Below is a small trained network, with its code and all its weights. Each question gives an input and a class and asks what happens when units are switched off, that is, made to give their printed mean instead of their output.

import numpy as np


def w(rows, s, z=0):
    codes = np.array(rows[::2]) - 128.0
    scale = np.full(codes.shape[1], s)
    scale[-1] = z or s
    return codes * scale


def f(y):
    return np.maximum(y, 0)


def log_softmax(a):
    a = a - a.max(-1, keepdims=True)
    return a - np.log(np.exp(a).sum(-1, keepdims=True))


def net(x, mask):
    res = np.array(x, float).reshape(1, 6) / 4 @ E
    y = f(res @ A[0][:, :-1].T + A[0][:, -1])
    res = res + np.where(mask, y, B[0][:, -1]) @ B[0][:, :-1]
    return log_softmax(res[-1] @ U[:, :-1].T + U[:, -1])


A, B = {}, {}
E = w([
[150,58,58,30],'x0',
[127,127,129,127],'x1',
[88,187,121,38],'x2',
[1,95,98,195],'x3',
[117,112,154,121],'x4',
[127,126,131,127],'x5',
],0.0098)
A[0] = w([
[136,138,126,106,82],'N1',
[108,189,182,191,82],'N2',
[156,139,97,129,85],'N3',
[99,156,151,155,88],'N4',
[99,179,173,154,99],'N5',
[171,62,165,169,3],'N6',
[227,155,196,74,156],'N7',
[21,245,132,28,21],'N8',
[106,201,184,158,75],'N9',
[143,76,141,168,134],'N10',
[100,180,148,60,82],'N11',
[112,80,95,97,125],'N12',
[3,121,97,124,154],'N13',
[17,96,87,157,133],'N14',
[132,21,82,89,119],'N15',
[106,93,94,170,120],'N16',
[115,75,85,92,112],'N17',
[125,102,79,97,79],'N18',
[85,165,134,89,28],'N19',
[121,109,114,105,128],'N20',
[111,74,94,75,106],'N21',
[199,37,125,221,100],'N22',
],0.012,0.0019)
B[0] = w([
[134,122,145,134,149],'N1',
[89,211,146,115,206],'N2',
[124,113,159,153,146],'N3',
[121,163,109,114,166],'N4',
[103,181,132,134,180],'N5',
[117,99,71,93,174],'N6',
[250,123,174,162,255],'N7',
[57,19,72,93,236],'N8',
[91,193,156,149,190],'N9',
[115,109,90,95,174],'N10',
[116,83,85,132,190],'N11',
[111,178,142,112,180],'N12',
[233,111,155,144,227],'N13',
[241,124,159,146,236],'N14',
[71,206,122,138,216],'N15',
[167,86,149,102,183],'N16',
[103,186,151,114,188],'N17',
[109,167,157,150,175],'N18',
[111,98,95,118,163],'N19',
[119,153,131,145,156],'N20',
[93,180,156,174,195],'N21',
[60,33,86,105,222],'N22',
],0.02,0.011)
U = w([
[249,83,142,116,144],'0',
[103,179,129,110,10],'1',
[122,25,70,87,229],'2',
],0.013,0.0013)

Each question gives the input, the list of numbers given to net, and the class t.
The units are the neurons (one row each of A and B). Each row of codes is followed by its name. A weight is (code - 128) times the scale printed after its matrix; where a second scale follows, it is the last column's (A, B and U).
mask holds one flag per neuron, in row order. A switched-off neuron (its flag False) gives its mean, the last column of its row in B, instead of its output. The means were averaged over made-up inputs and are rounded, as every weight is.
A unit's drop is (log p(t) with every unit on - log p(t) with that unit switched off) / (log p(t) with every unit on - log p(t) with every unit switched off).
most important unit: the unit with the biggest drop
top k neurons: the k neurons with the biggest drops, biggest first
drop when u is switched off: that unit's drop, to one decimal
input [7,3,-1,-6,-6,4], class 1: top 4 neurons => [N15, N14, N13, N21]
input [-5,-2,-2,8,2,-3], class 0: most important unit => N14
input [8,-5,-6,8,-8,6], class 0: top 2 neurons => [N14, N13]
input [8,-5,5,8,-8,1], class 0: top 3 neurons => [N13, N14, N2]
input [5,3,3,4,-5,2], class 1: top 2 neurons => [N7, N15]
input [-1,8,-6,5,-6,6], class 2: top 2 neurons => [N22, N7]
input [-8,3,1,-7,3,8], class 1: top 2 neurons => [N2, N9]
input [3,6,4,5,-1,8], class 0: top 2 neurons => [N13, N14]
input [8,-7,0,6,-4,4], class 1: top 2 neurons => [N15, N7]
input [6,-7,8,-2,7,6], class 2: top 3 neurons => [N8, N11, N2]
input [2,7,-3,-2,-5,0], class 2: top 2 neurons => [N14, N13]
input [-5,-4,-8,-1,6,-1], class 2: drop when N22 is switched off => 0.5
input [8,-4,-8,-5,1,1], class 1: drop when N15 is switched off => 0.7
input [1,4,6,8,3,0], class 0: most important unit => N13
input [0,-4,-5,-4,-8,1], class 2: drop when N22 is switched off => 0.7
